Here is a tiny trained network, its code and every weight. The questions are about switching its units off for an input and a class, where a switched-off unit gives its printed mean instead of its output.

import numpy as np


def w(rows, s, z=0):
    codes = np.array(rows[::2]) - 128.0
    scale = np.full(codes.shape[1], s)
    scale[-1] = z or s
    return codes * scale


def f(y):
    return y / 2 * (1 + np.tanh(0.7978845608 * (y + 0.044715 * y**3)))


def log_softmax(a):
    a = a - a.max(-1, keepdims=True)
    return a - np.log(np.exp(a).sum(-1, keepdims=True))


def net(x, mask):
    res = np.array(x, float).reshape(1, 6) / 4 @ E
    y = f(res @ A[0][:, :-1].T + A[0][:, -1])
    res = res + np.where(mask, y, B[0][:, -1]) @ B[0][:, :-1]
    return log_softmax(res[-1] @ U[:, :-1].T + U[:, -1])


A, B = {}, {}
E = w([
[128,129,128,128],'x0',
[218,159,13,203],'x1',
[131,161,48,6],'x2',
[128,129,129,128],'x3',
[129,127,128,127],'x4',
[188,77,210,34],'x5',
],0.014)
A[0] = w([
[151,159,96,162,130],'N1',
[248,134,138,107,108],'N2',
[125,142,76,129,122],'N3',
[137,73,153,202,255],'N4',
[28,162,131,119,169],'N5',
[156,109,201,161,189],'N6',
],0.015,0.008)
B[0] = w([
[59,106,37,114,202],'N1',
[162,81,205,188,218],'N2',
[129,91,86,109,186],'N3',
[84,170,93,237,247],'N4',
[242,57,191,187,205],'N5',
[3,86,152,89,220],'N6',
],0.013,0.016)
U = w([
[136,138,166,208,119],'0',
[24,64,87,65,145],'1',
[250,129,122,138,253],'2',
[146,129,164,7,74],'3',
[96,202,84,161,23],'4',
],0.014,0.0052)

Each question gives the input, the list of numbers given to net, and the class t.
The units are the neurons (one row each of A and B). Each row of codes is followed by its name. A weight is (code - 128) times the scale printed after its matrix; where a second scale follows, it is the last column's (A, B and U).
mask holds one flag per neuron, in row order. A switched-off neuron (its flag False) gives its mean, the last column of its row in B, instead of its output. The means were averaged over made-up inputs and are rounded, as every weight is.
A unit's drop is (log p(t) with every unit on - log p(t) with that unit switched off) / (log p(t) with every unit on - log p(t) with every unit switched off).
The circuit of an input: a set's keep is (log p(t) with only the set's units on - log p(t) with every unit switched off) / (log p(t) with every unit on - log p(t) with every unit switched off). Starting from all 6 units, units are removed one at a time, each time the one whose removal leaves the highest keep (on an exact tie, the one counted first), for as long as the keep stays at least 0.8.
units of the circuit, in order: the units of the circuit, biggest drop first
unit that matters most: the unit with the biggest drop
top k neurons: the k neurons with the biggest drops, biggest first
drop when u is switched off: that unit's drop, to one decimal
input [7,-1,8,6,-2,1], class 3: unit that matters most => N4
input [-4,-2,2,8,1,2], class 3: units of the circuit, in order => N4, N1
input [5,-3,1,8,8,-7], class 2: units of the circuit, in order => N5, N6, N4
input [-5,8,-1,-6,3,-2], class 4: units of the circuit, in order => N6, N1
input [0,3,-8,-1,-7,0], class 4: top 3 neurons => N4, N5, N2
input [1,-7,-7,3,2,1], class 1: top 2 neurons => N6, N2
input [-5,2,-7,-1,-2,-1], class 4: units of the circuit, in order => N5, N2
input [7,5,1,3,3,-8], class 1: top 3 neurons => N1, N3, N4
input [-3,-1,7,0,0,3], class 3: top 2 neurons => N4, N5
input [7,1,0,-5,6,-3], class 4: units of the circuit, in order => N6, N2
input [7,0,-5,-1,-1,3], class 1: top 3 neurons => N6, N5, N2
input [-7,-7,1,-6,7,5], class 3: top 4 neurons => N4, N1, N5, N3
input [-4,4,8,5,-2,8], class 2: top 2 neurons => N2, N6
input [6,-6,3,6,-3,8], class 3: units of the circuit, in order => N4
input [3,-1,-3,5,7,5], class 1: top 2 neurons => N6, N5
input [-1,7,-5,7,7,0], class 4: top 2 neurons => N1, N5
input [7,-6,0,-7,-6,0], class 0: top 3 neurons => N5, N1, N3
input [6,-1,5,-3,-5,-8], class 2: top 2 neurons => N5, N6
input [-8,-1,1,2,5,6], class 3: top 2 neurons => N4, N1
input [2,5,1,-4,-3,2], class 2: units of the circuit, in order => N6
input [-1,1,-8,3,2,-6], class 4: top 2 neurons => N4, N2
input [-1,0,-5,-1,0,3], class 1: top 2 neurons => N6, N5
input [-5,2,0,1,-7,-5], class 4: top 2 neurons => N6, N2
input [-2,-3,1,8,5,-6], class 2: drop when N5 is switched off => 0.2
input [8,5,-7,5,8,-8], class 4: drop when N4 is switched off => 0.0
input [1,-3,3,5,7,-2], class 2: drop when N4 is switched off => 0.1
input [3,5,5,8,-6,-8], class 1: drop when N3 is switched off => 0.0
input [1,-7,4,-6,-2,-3], class 2: unit that matters most => N5
